Here is a tiny trained network, its code and every weight. The questions are about switching its units off for an input and a class, where a switched-off unit gives its printed mean instead of its output.

import numpy as np


def w(rows, s, z=0):
    codes = np.array(rows[::2]) - 128.0
    scale = np.full(codes.shape[1], s)
    scale[-1] = z or s
    return codes * scale


def norm(h):
    return h / np.sqrt((h * h).mean(-1, keepdims=True) + 1e-5)


def f(y):
    return np.maximum(y, 0)


def log_softmax(a):
    a = a - a.max(-1, keepdims=True)
    return a - np.log(np.exp(a).sum(-1, keepdims=True))


def net(x, mask):
    res = np.array(x, float).reshape(1, 4) / 4 @ E
    u = 0
    for l in range(4):
        y = f(norm(res) @ A[l][:, :-1].T + A[l][:, -1])
        res = res + np.where(mask[u : u + 8], y, B[l][:, -1]) @ B[l][:, :-1]
        u += 8
    return log_softmax(norm(res)[-1] @ U[:, :-1].T + U[:, -1])


A, B = {}, {}
E = w([
[151,165,172,90],'x0',
[147,77,122,31],'x1',
[228,1,115,182],'x2',
[188,192,9,148],'x3',
],0.0043)
A[0] = w([
[68,49,56,135,75],'L0N1',
[241,202,234,160,180],'L0N2',
[73,150,145,149,84],'L0N3',
[229,171,188,2,114],'L0N4',
[126,129,140,220,134],'L0N5',
[115,184,143,96,2],'L0N6',
[181,79,137,149,109],'L0N7',
[49,148,111,192,163],'L0N8',
],0.008,0.0034)
B[0] = w([
[3,117,103,120,182],'L0N1',
[39,51,54,203,239],'L0N2',
[144,90,160,146,175],'L0N3',
[76,80,62,142,255],'L0N4',
[110,70,146,84,215],'L0N5',
[78,170,127,104,160],'L0N6',
[159,46,74,135,226],'L0N7',
[85,128,75,99,231],'L0N8',
],0.0062,0.0033)
A[1] = w([
[83,102,83,128,37],'L1N1',
[182,167,5,155,51],'L1N2',
[169,151,86,161,62],'L1N3',
[76,144,251,89,230],'L1N4',
[125,47,253,180,153],'L1N5',
[48,96,123,234,31],'L1N6',
[146,110,115,21,5],'L1N7',
[152,28,188,175,137],'L1N8',
],0.0065,0.0025)
B[1] = w([
[110,130,175,114,197],'L1N1',
[155,171,255,114,208],'L1N2',
[122,162,161,128,144],'L1N3',
[190,202,42,128,220],'L1N4',
[240,187,158,153,232],'L1N5',
[79,150,210,124,227],'L1N6',
[131,114,150,98,146],'L1N7',
[113,180,59,130,253],'L1N8',
],0.0088,0.0037)
A[2] = w([
[211,218,217,168,127],'L2N1',
[49,218,106,157,65],'L2N2',
[172,73,96,2,104],'L2N3',
[42,93,178,233,87],'L2N4',
[109,84,81,86,252],'L2N5',
[211,170,143,198,146],'L2N6',
[62,139,99,118,178],'L2N7',
[246,120,215,168,197],'L2N8',
],0.0059,0.0026)
B[2] = w([
[202,166,158,74,211],'L2N1',
[111,101,110,150,253],'L2N2',
[95,167,235,82,203],'L2N3',
[97,172,254,161,222],'L2N4',
[151,105,169,200,244],'L2N5',
[111,179,125,97,208],'L2N6',
[167,78,187,152,234],'L2N7',
[118,210,45,129,229],'L2N8',
],0.0076,0.0034)
A[3] = w([
[149,77,91,105,103],'L3N1',
[108,51,148,12,6],'L3N2',
[211,109,112,205,187],'L3N3',
[131,48,142,2,136],'L3N4',
[149,189,189,14,83],'L3N5',
[48,41,182,159,116],'L3N6',
[19,175,108,57,236],'L3N7',
[167,134,181,117,192],'L3N8',
],0.0078,0.0024)
B[3] = w([
[113,148,113,130,145],'L3N1',
[95,156,154,94,154],'L3N2',
[69,137,94,145,199],'L3N3',
[1,185,153,123,168],'L3N4',
[153,150,107,142,228],'L3N5',
[194,111,168,134,215],'L3N6',
[149,56,86,177,254],'L3N7',
[149,189,152,141,188],'L3N8',
],0.0089,0.0054)
U = w([
[165,254,87,112,188],'0',
[10,143,217,125,220],'1',
[79,54,181,194,185],'2',
[62,87,8,200,122],'3',
[166,91,190,115,70],'4',
[160,74,115,38,2],'5',
[144,62,108,42,18],'6',
],0.011,0.006)

Each question gives the input, the list of numbers given to net, and the class t.
The units are the neurons (one row each of A and B). Each row of codes is followed by its name. A weight is (code - 128) times the scale printed after its matrix; where a second scale follows, it is the last column's (A, B and U).
mask holds one flag per neuron, layer by layer. A switched-off neuron (its flag False) gives its mean, the last column of its row in B, instead of its output. The means were averaged over made-up inputs and are rounded, as every weight is.
A unit's drop is (log p(t) with every unit on - log p(t) with that unit switched off) / (log p(t) with every unit on - log p(t) with every unit switched off).
The circuit of an input: a set's keep is (log p(t) with only the set's units on - log p(t) with every unit switched off) / (log p(t) with every unit on - log p(t) with every unit switched off). Starting from the 12 units with the biggest drops (on a tie, the unit counted first), units are removed one at a time, each time the one whose removal leaves the highest keep (on an exact tie, the one counted first), for as long as the keep stays at least 0.8.
units of the circuit, in order: the units of the circuit, biggest drop first
unit that matters most: the unit with the biggest drop
top k neurons: the k neurons with the biggest drops, biggest first
k most important neurons of layer l: the k neurons of layer l with the biggest drops, biggest first
input [6,-1,-3,-8], class 0: unit that matters most => L1N5
input [-2,1,-7,5], class 3: units of the circuit, in order => [L1N5; L3N7]
input [-3,7,-6,2], class 1: 3 most important neurons of layer 1 => [L1N8; L1N7; L1N5]
input [-4,2,-5,-5], class 0: units of the circuit, in order => [L1N4; L0N2]
input [8,6,6,1], class 2: units of the circuit, in order => [L0N4; L0N2; L2N3]
input [5,-7,7,5], class 1: units of the circuit, in order => [L0N2; L2N4; L1N6; L1N2]
input [-1,-7,2,2], class 1: units of the circuit, in order => [L2N4; L1N6]
input [3,-1,8,-5], class 3: units of the circuit, in order => [L3N3; L1N8]
input [8,1,8,-8], class 0: units of the circuit, in order => [L1N5; L2N8]
input [7,-1,-6,0], class 2: top 3 neurons => [L0N2; L0N4; L1N8]
input [6,-2,0,5], class 2: top 3 neurons => [L0N2; L1N5; L0N4]
input [-8,6,5,-8], class 0: units of the circuit, in order => [L1N5; L0N2; L2N8]
input [5,6,-8,-8], class 0: top 3 neurons => [L1N4; L3N5; L0N8]
input [5,8,4,-6], class 1: units of the circuit, in order => [L3N4]
input [-1,7,5,-5], class 1: top 3 neurons => [L2N3; L0N7; L3N4]
input [1,3,-6,-4], class 3: top 2 neurons => [L1N4; L1N5]
input [8,-8,6,7], class 1: 3 most important neurons of layer 1 => [L1N5; L1N4; L1N6]
input [-1,0,2,1], class 4: top 2 neurons => [L0N1; L1N4]
input [4,-4,3,3], class 1: top 3 neurons => [L0N2; L2N4; L1N6]
input [-4,-5,-8,-3], class 3: top 2 neurons => [L1N4; L0N2]
input [1,6,7,-4], class 3: 2 most important neurons of layer 0 => [L0N8; L0N7]
input [4,-1,3,-7], class 0: top neuron => [L1N5]
input [-7,-1,-3,-6], class 2: top 4 neurons => [L0N8; L0N1; L1N2; L2N2]
